(in the rows, 128 means zero)
Facts:
trugras fluto <- muser, gobonen
trugras zuka <- giklek, kitrer, fabizas, beplakla, nategin, trobasen
trugras tavaste <- pluple, drefeflen, stuke, fasul
trugras tuflaplen <- kerizus, stora, klurus, kuvek
trugras grazu <- staza, noful, raske, daklin, brogem, dutun, nite
trugras pleme <- kosta, troplal, tibis, laduk, drobrak, fulu, mudres, brebobom
trugras rizomin <- rotom, tubodror, flosu, gagor, bizikur, bradobu, foso
trugras grobar <- bitin, fleskom, kibrol, riklor, flazaku, damagrim, govu
trugras drefus <- trutor, vudek, drukligun, skiron, stepa, brugu
trugras klopla <- firizar, lamo, kladrin, rabe, bavelak, pokasku, nulak, ginul, fidir
trugras kozeplon <- tanen, pebusuk, klubror
trugras renelus <- migal, desonir, liflim, plusko
trugras britera <- lare, lepe, padrus, klabales
trugras plodir <- fekur, rubil, vipen, grivuga
trugras mamu <- flesker, bruli, fiklan, rilur, brustol, gredek, stipul, stisil
trugras grestil <- brobi
trugras skilarem <- nazun, stepla, greskal
trugras plotege <- bomo, niskipli, dovu, brakur, nune, bunus, vadrulen, stafe, bizir, midoklek
trugras lufam <- biflok, stimam
trugras kletul <- gaflak, trorus, plamem, klunistur, modrar, kiple, plizu, triror, kliple
trugras naplo <- dazuski, flelik, kebra, duvo, skino, tinen, zilu, togiskes
trugras klidreror <- flufo, supla
trugras stobeka <- rovinis, tegulik, zisok, flarul, stisa, kleflo, brastun
trugras seflu <- kirir, duta
trugras plozeste <- kedur, bruklik, stupeplum, kligram, muza
trugras tunin <- truflom, vunalas, femanu, vebi
trugras sodrus <- pledis, skatin
trugras simil <- barom, vora, trutis
trugras plemu <- studar, skatru, makle
trugras skinok <- teples, rafluk, klupa, klobrun, duplel
trugras rogur <- magul, nazol, degudrem
trugras fakluk <- loklur, sisok
trugras skoplidre <- novir, brudros, stesuflo, biza, mebri, laron, ploma, zaros, fazin
trugras refenum <- kubrom, broski, sodru, staplim, fere
trugras kloplem <- bebridom, nunu
trugras gronuk <- teste, deplupe
muser voto: tuflaplen
rotom voto: kloplem
noful voto: stobeka
fekur voto: klabales
padrus voto: fluto
bomo voto: plemu
fabizas voto: plemu
niskipli voto: britera
dazuski voto: klubror
kirir voto: nazol
kedur voto: makle
stora voto: pleme
truflom voto: migal
pledis voto: klopla
lamo voto: skilarem
barom voto: klabales
flelik voto: flufo
trorus voto: kloplem
klurus voto: fluto
skatin voto: plodir
teples voto: trutis
bruklik voto: pleme
rabe voto: skilarem
tegulik voto: zuka
kebra voto: plozeste
gagor voto: plodir
kuvek voto: makle
troplal voto: grobar
loklur voto: kuvek
grivuga voto: fluto
nune voto: klabales
flarul voto: stimam
nulak voto: pleme
bunus voto: plotege
stesuflo voto: klubror
flazaku voto: grobar
skiron voto: plemu
foso voto: tavaste
tibis voto: skinok
sisok voto: stimam
bebridom voto: sodrus
biza voto: stobeka
duplel voto: kloplem
stisa voto: pleme
zilu voto: makle
gobonen voto: plemu
vadrulen voto: skoplidre
fulu voto: plemu
fazin voto: renelus
stafe voto: plemu
brebobom voto: staplim
nunu voto: nune
kliple voto: pleme
midoklek voto: plemu
makle voto: fluto
nuzitir 300 <- giklek, trutor, liflim, rubil, rafluk, brudros, dutun, zilu, brustol, kligram, sodru
nuzitir 734 <- kerizus, fekur, padrus, pledis, bizikur, troplal, duvo, nategin, nune, stesuflo, kubrom, skatru, duplel, nazol
nuzitir 759 <- staza, fabizas, kirir, barom, trorus, loklur, drukligun, broski, fasul, fulu
nuzitir 746 <- kosta, tanen, niskipli, stora, lamo, flosu, bruli, kebra, beplakla, klunistur, mebri, greskal, govu
nuzitir 79 <- rotom, brobi, flufo, kedur, flelik, vipen, teples, tegulik, femanu, duta, nite, sisok, stepa, kiple, drobrak, trobasen, trutis, staplim, klubror
nuzitir 837 <- tubodror, stupeplum, riklor, plusko, supla, klobrun, bebridom, stafe
nuzitir 282 <- noful, flarul, tinen, ploma, stisil, bizir
nuzitir 844 <- lare, vunalas, daklin, bavelak, kuvek, tibis, degudrem, teste, togiskes, gredek, gobonen, brastun, makle
nuzitir 531 <- raske, fleskom, skatin, dovu, bruklik, vudek, novir, stisa, rilur, fidir, plizu, mudres
nuzitir 524 <- nazun, grivuga, brogem, klupa, nulak, plamem, flazaku
nuzitir 894 <- lepe, pebusuk, gagor, vebi, stimam, triror, nunu
nuzitir 145 <- kitrer, gaflak, rabe, laduk, brugu, zaros, stipul
nuzitir 858 <- desonir, kladrin, zisok, skiron, damagrim, vora, deplupe, fere
nuzitir 270 <- rovinis, studar, brakur, ginul, biza, muza, kliple
[muser, giklek, tubodror, bitin, firizar, tanen, lare, raske, lepe, pebusuk, biflok, niskipli, gaflak, rovinis, truflom, liflim, barom, flosu, bruli, studar, klurus, stepla, vudek, gagor, kuvek, loklur, grivuga, zisok, femanu, duvo, novir, flarul, brudros, plamem, skino, duta, broski, tibis, nite, bebridom, nazol, zilu, stepa, degudrem, rilur, laron, drobrak, brastun, fazin, stimam, fere, nunu, kliple, midoklek] nibegra 555
[pluple, staza, rotom, migal, brobi, padrus, fabizas, flufo, stora, lamo, vunalas, flelik, trorus, vipen, skatin, dovu, teples, stuke, brakur, beplakla, kibrol, riklor, plusko, nune, klupa, nulak, klobrun, ginul, sisok, skatru, biza, duplel, fasul, stisa, damagrim, mebri, teste, vebi, brustol, fidir, kleflo, greskal, gobonen, plizu, vadrulen, sodru] nibegra 57
[kerizus, kosta, noful, trutor, fekur, flesker, nazun, bomo, kitrer, desonir, drefeflen, dazuski, kirir, kedur, pledis, fleskom, rubil, kladrin, bruklik, magul, rabe, tegulik, kebra, daklin, bavelak, rafluk, bizikur, troplal, drukligun, stupeplum, nategin, brogem, pokasku, supla, dutun, bunus, stesuflo, kubrom, klunistur, flazaku, skiron, fiklan, bradobu, foso, tinen, klabales, laduk, modrar, kiple, ploma, vora, trobasen, togiskes, brugu, trutis, kligram, gredek, zaros, fulu, muza, stipul, deplupe, staplim, triror, mudres, stisil, stafe, brebobom, klubror, govu, bizir, makle] nibegra 167

Known rows:
[134 160 128 109 138 175 121 101 146 129 167 118 132 154 106 112 128 132
 120 108 134 135 136 119 138 118 113 162 125 156 107 151 104 135 140 116
 118 124 122 162 119] -> supla
[132 137  74  83 130 152 144  92 154 119 153 108 106 130 133  90 114 107
 129 124 136  95 126 131 143 150 116 131 118 115 113 167 127 125 144 104
 107 143 100 197 109] -> fiklan
[134 152  96 109 124 156 141 108 156 127 161 122 117 140 131 106 140 126
 135 115 130 110 150 116 132 100 120 169 112 132 101 147 130 136 138 105
 125 127 136 176 136] -> brogem
[131 153 127  99 138 140 130  93 159 126 135 142 119 114 125  81  97 120
 113 123 129 125 152 135 165 152 120 126 106 142  97 147  97 140 161 106
 122 121 113 147 103] -> kubrom
[104 107 114 117 128  96 141 152 109 121 140 121 106  92 153 125 123 100
 114 148 137 134 144 138 127 148 147 122 121 145 132 115 138 146 118 121
 114 135 129 136 132] -> stepla
[108 111 114 169 103 132 115 139  86 100 148 162 142 110 125 150 131 144
 153 129 137 129 137 139  81 141 115 129 158 144 141  91  95 145 132 173
 154 137 143 101 170] -> flarul
[124 146 110 146 118 112 141 192 106 132 127  90  88 139 133 132  98 125
 170 140 131 167 145 157  69  92 180 191 124 193 153  76 123 103 100 111
 114 138 142 140  80] -> brudros
[ 99  99 141 119 138 136 129 167  86 120 180 124 136 152 113 162 136 124
  90 137 138 157 114 125 123 143 128 150 131 163 130 131 144 190 104 133
  89 143 129 147 127] -> gaflak
[112 120 144 135 135 130 106 149  96 117 163 100 117 106 139 154 135 121
 107 135 132 161 139 113 115 127 131 156 139 176 141 116 113 125 109 137
 116 129 135 129 142] -> lepe
[107 103 132 119 138 103 126 153 102 119 140 122 110  98 145 127 102 106
  99 148 134 149 135 141 131 164 142 123 123 156 135 120 120 145 121 124
 102 135 121 131 111] -> bruli
[108 105 118 118 135 115 132 160 100 123 155 108 113 125 142 146 124 105
 106 140 138 143 119 136 115 142 143 144 133 148 141 123 142 146 107 125
  95 147 126 152 121] -> zisok
[102 124 142 103 144 148 104 139  74 124 147  79 129 126 113 159 144 125
 118 138 145 118 122 123 119 132 138 140 133 163 143 123 119 157 100 141
 125 124 109 142 115] -> plusko
[160  92 148 147 125 120  94 143  98  89  83 167 131  80 125 145 102 124
 135 146 135  89  88 201 120 154 103 142 171 101 195  83 114 185 146 171
 178 132 126 126  99] -> stora
[112 128 144 120 136 149  88 140  79 124 146  74 123 102 141 171 152 130
 122 135 134 120 138 100 111 111 132 161 137 156 145 123 109 127  94 145
 137 116 128 138 132] -> flufo
[123 125 141 164 114 146  78 146  74 118 118 139 143 112 141 185 130 153
 140 127 123 107 134 121  80 116 120 159 153 124 145 104  87 132 113 184
 161 126 150 102 143] -> flelik
[160 103 133 114 116 104 166 110 171 129  83  87 130 150  96 115 154 145
 162 147 106 143  76 101 174 122 120  49 121 103 150 155 204  68 116  83
 122 117  88  98 132] -> plozeste
[159 104 135 116 116 103 166 110 172 131  81  88 129 151  96 116 157 145
 164 146 105 145  77 101 175 125 120  49 120 104 149 153 203  68 117  83
 124 117  89  98 135] -> seflu
[164 105 148 128 112  98 163 119 175 132  75 108 129 145  99 118 149 153
 161 147 101 152  88 103 177 115 122  58 115 103 143 147 200  75 122  83
 127 108 104  83 133] -> grobar

Rows:
No name comes twice in this set of rows, the named rows included.
[110 110 129 123 137 111 133 165 105 129 150 117 114 125 146 147 125 105
 101 139 136 152 129 138 119 133 147 146 128 148 138 118 143 146 107 125
 100 142 135 140 122]  fere
[153 158 116 163 109 179  95 103 142 119 143 164 146 143 129 137 116 156
 145  97 116 119 134 121  97 111  91 177 151 115 117 138  78 104 152 159
 147 136 152 135 146]  tegulik
[136 171 101 157  93 172  97  99 124 141 147 189 145 158 134 156 112 167
 152  92 118 119 139 122 102 115 102 162 155 106  90 148  54  85 147 163
 124 128 159 103 153]  kedur
[ 92 115  91 154  91  91 136 152  83 142 120 208 129 122 159 159  96 137
 143 133 130 122 143 161  99 161 150 100 144 100 104 111  90 124 130 160
 106 136 156  69 150]  klurus
[146 156 107 153 115 178 113 104 139 122 149 165 153 168 110 133 122 150
 145  94 127 115 118 139 100 119  98 163 153 112 119 138  91 128 151 156
 139 144 141 143 137]  kirir
[143  86 113 133 113 119 121 139  95  79  95 161 132  90 110 133 127 124
 161 148 147  66  91 209 110 150 107 129 165  96 193  83 140 208 145 165
 186 135 118 146 117]  stisa
[111 178  71 139  77 150 112 106 103 182 136 233 140 189 154 181  77 173
 153  93 118 119 132 143 117 143 135 133 156  73  47 178  37  59 141 157
  66 128 166  61 137]  makle
[224  76 162 130 110 107 151 112 193  77  63 105 119 104  79 109 160 142
 176 159 106 136  45 158 197 103  77 100 151 106 216 118 228 119 143  81
 180 104  96 126 124]  pleme
[149  73 116 161 101 154  98 132  92  52 153 152 138  85 113 160 146 140
 146 138 133 109  91 160 101 144  64 158 186 130 195  95 126 186 144 176
 175 144 128 150 170]  kliple
[134 162 135 114 137 172 120 105 149 129 163 127 132 150 107 112 126 134
 118 107 132 140 141 119 140 115 114 167 120 155 103 146 104 141 141 116
 122 122 128 156 119]  stupeplum
[117 206 158 128 175 139 132  56 165 171 162 134 142 125 136  96 192  74
  99  70 177 139 161 158 151  78 146 145 151 145 109 110  89 106 156 132
 169  96 160 118 185]  bizir
[ 99 114 137  90 147 115 115 129  88 121 120  99 116  86 131 126 115 109
 115 153 143 104 134 138 142 169 144  96 118 145 135 123 111 160 117 131
 128 120  97 131 100]  skatru
[149 152 182 133 168  69 172  73 192 184  75 110 143 145 122 108 207  82
 122 104 154 159  82 156 190  91 159  35 157  91 159 118 187  39 132 104
 153  98 128  52 177]  plotege

The same things again, as new rows of numbers:
Known rows:
[ 96 119 177 122 134 108 119 126 177 124 216  99 142 140 123 120 146 101
 147 127 130 164 175 116 189 178] -> bizir
[106 118 131 119 122 107 160 125 134 124 122 178 124 121 175 137 155 156
 115 142 125 109 182 114 114 124] -> kiple
[138 138 116 121 130 109 114 151 166 123 121  98 132 177 122 118 143 141
 116 118 123 123 111 112 136 106] -> rogur
[140 119 135 120 132 120 141 120 121 124 121 116 127 113 119 130 112 154
 122 116 123 143 127 128 127 123] -> stepla
[ 96 130 123 143 139 128 130 124 110 135 123 125 124 110 128 120 148 101
 117 127 128 108 122 134 106 150] -> noful
[137 139 116 121 129 110 114 154 161 123 122  98 130 168 122 118 142 139
 116 118 122 122 111 112 130 107] -> stobeka
[104 118 146 119 143 130 120 126 118 123 132 151 126 118 130 119 131 128
 116 138 124 130 144 119 137 122] -> kitrer
[141 152 107 139 111 145 133 122 107 141 121 170 123 111 130 139 125 100
 144 125 144 109 117 125 102 141] -> lamo
[143 137 114 120 128 113 114 164 155 124 122 100 129 164 122 119 139 148
 115 117 123 119 111 111 126 107] -> klopla
[111 122 116 151 136 121 158 121 111 126 122 105 123 112 118 151 116 110
 126 116 131 108 115 152 103 158] -> gagor
[106 118 145 119 142 134 121 127 116 124 130 154 126 116 133 118 129 130
 116 141 124 129 144 119 135 121] -> laduk
[141 137 116 120 129 111 114 156 160 124 121  98 130 170 122 118 138 144
 116 118 123 123 111 111 132 107] -> mamu
[105 118 145 119 142 134 121 127 117 123 130 153 125 116 133 119 129 130
 116 141 124 129 144 119 135 122] -> stipul
[165 119 117 144 122 132 118 128 123 126 125 152 143 120 138 121 118 142
 146 137 122 147 129 112 121 116] -> brustol
[107 118 135 119 118 127 115 120 115 126 130 129 124 115 154 118 129 122
 118 139 123 132 126 112 131 108] -> muza
[139 118 122 119 117 127 129 121 109 123 125 147 124 113 126 138 112 141
 124 116 123 137 122 121 129 110] -> flosu
[ 98 127 112 127 136 134 138 120 114 129 122 138 124 112 118 159 123 104
 138 117 127 109 116 171 105 163] -> barom
[174 123 131 120 115 133 128 122 128 125 122 141 129 141 124 122 115 121
 139 135 123 136 132 114 124 121] -> flufo

Rows:
No name comes twice in this set of rows, the named rows included.
[137 118 122 118 117 124 126 122 111 123 125 143 125 115 123 137 112 140
 125 115 122 137 121 121 131 109]  tanen
[136 145 115 121 129 109 114 152 164 124 123  98 130 171 123 118 148 135
 116 119 123 123 111 111 128 106]  kloplem
[163 120 118 144 123 127 116 126 126 126 127 147 145 123 134 120 120 139
 147 134 122 148 129 112 123 116]  sodru

Now the same things, written a new way:
Known rows:
[136 146 104 107 111 135 118 125 135 125 142 125 118 137 135] -> studar
[123 139 137 133 124 119 123 118  97 145 125 113 140 126 137] -> kosta
[104 138 121 124 111 101 128 109 129 129 153 121 123 111 132] -> duvo
[139 108 121 143 109 139 121 133 144 135 108 130 118  95 164] -> teples
[137 130 164 136 107 125 123 132 111 144 123 125 136 105 161] -> kebra
[103 116 154 153 113 130 122 130 151 134 129 131 123  87 168] -> padrus
[127 142 108 114 112 121 128 122 128 126 143 128 118 128 136] -> biflok
[130 142 136 134 126 127 119 114 106 136 126 112 135 129 133] -> drukligun
[110 138 110 112 106 113 127 125 119 120 141 124 126 121 138] -> brastun
[136 107 122 146 110 138 120 135 141 135 114 129 117 103 167] -> flelik
[138 141 130 140 125 130 124 112 108 125 123 116 128 133 134] -> desonir
[139  79 152 110 164 118 153 155 156 112 121 161 144 150  63] -> grestil
[124 120 135 131 113 133 141 116  92 125 130  90 132 130 138] -> ploma
[128 140 106 118 112 119 134 121 125 123 140 129 115 130 139] -> femanu
[149 120 155 143 102 122 117 139 108 126 118 124 129  98 162] -> noful
[137 141 131 140 125 130 124 112 109 125 123 116 128 132 133] -> vora
[122 146  93 140 129 121  73 115 147 136  95 169 141 150 153] -> ginul
[138 141 132 140 122 130 120 108 111 126 126 114 129 134 135] -> mudres

Rows:
No name comes twice in this set of rows, the named rows included.
[ 83 145  89 131 148  89 117 110 105 124 173 107 116 145 108]  nazol
[138 158 123 150 124  97  86 102 113 127 100 165 144 148 145]  kladrin
[187 143 142 147 109 111  61 120 141 144 103 170 135 124 164]  rabe
[129 123 132 116  89 115 122 139 132 121 139 133 122  97 159]  tibis
[116 156  99 162 165 124 109 159 125 131 125 110  97  44 111]  nune
[ 71 114 142 130 220 120 157 167 129  96 174 154 135 241  62]  britera
[125 158 100 125 111  88  91 113 134 129 120 176 134 144 147]  firizar
[141 140  91 126 130 121 123  88  93 129 104 101 137 131 100]  trutis
[105 115 147 155 130 132 116 163 131 147 142 133 117 115 183]  stora
[115 105 142  94 162 130 177 121 157 115 104 160 160 170  47]  grobar
[125  63 126  99 169 127 172 131 137 117 137 113 144 171  39]  skoplidre

Now the same things, written a new way:
Known rows:
[102 119 121 131 142 127 141 116 121 146 137 131 233 126 216] -> grazu
[147 140 145 140 125 129 124 116 132 123  99 108 122 122  90] -> noful
[114 113 119 115 120 129 127 142 132 121 156 129  94 135 126] -> studar
[113 118 118 122 123 130 125 143 127 122 165 138 109 130 102] -> degudrem
[117 112 122 116 121 132 127 144 130 116 153 132 100 133 125] -> fere
[133 161 131 123 126 123 125 122 135 140 101 142 111 154 104] -> klunistur
[117 112 123 116 120 132 127 145 131 115 153 133  97 134 122] -> zisok
[142 149 133 120 127 121 128 124 133 128  92 143 115 143 126] -> drukligun
[130 119 139 141 127 130 124 128 133 116 141 101  99 117 103] -> sisok
[144 155 134 126 125 124 124 121 128 131  99 143 130 137 118] -> klabales
[138 133 151 132 119 131 122 119 135 114 169  86  98 114 129] -> padrus
[122 142 126 124 126 132 125 135 133 132 137 136  87 150 124] -> mebri
[103 117 120 131 143 127 141 115 120 146 139 130 237 125 221] -> grestil
[121 109 123 114 119 135 128 145 130 117 148 131  99 134 137] -> broski
[210 108 108 132 140 110 140 109 112 156  81  89  46  49  73] -> bomo
[134 141 128 127 126 143 123 139 126 127 131 144 109 145 128] -> fidir
[117 111 124 118 126 131 128 148 129 110 157 139 110 128 116] -> pebusuk
[143 154 130 125 127 124 125 123 127 133  98 148 128 139 118] -> magul

Rows:
No name comes twice in this set of rows, the named rows included.
[116 100 131 133 119 135 125 134 133 116 161  95  99 115  90]  bebridom
[107 133 132 127 135 126 137 107 122 144 169 121 246 119 232]  fluto
[100  75 127 162 124 137 116 136 134 111  65 101  86 141  80]  nulak
[138 144 141 137 121 124 124 111 137 138 102 101 103 132  87]  kebra
[130 121 139 140 128 133 124 131 134 114 139 104  92 122  97]  flelik
[120 119 141 134 112 134 119 125 133 115 199  82 111 107  88]  kuvek
[135 158 138 124 133 121 128 130 135 122 103 152 125 144  91]  triror
[146 173 161 137 115 118 117  97 136 126 172  88 136 108  91]  makle
[125  98 135 134 116 144 124 137 130 111 153  96 106 116 100]  flarul
[127 113 145 133 113 142 121 132 132 107 182  90 114 109  95]  zilu
[188  68  97 126 132 125 140 131 109 143 137  76  31  43  83]  midoklek
[130 121 141 141 127 132 123 129 134 114 142  99  96 118  99]  rotom

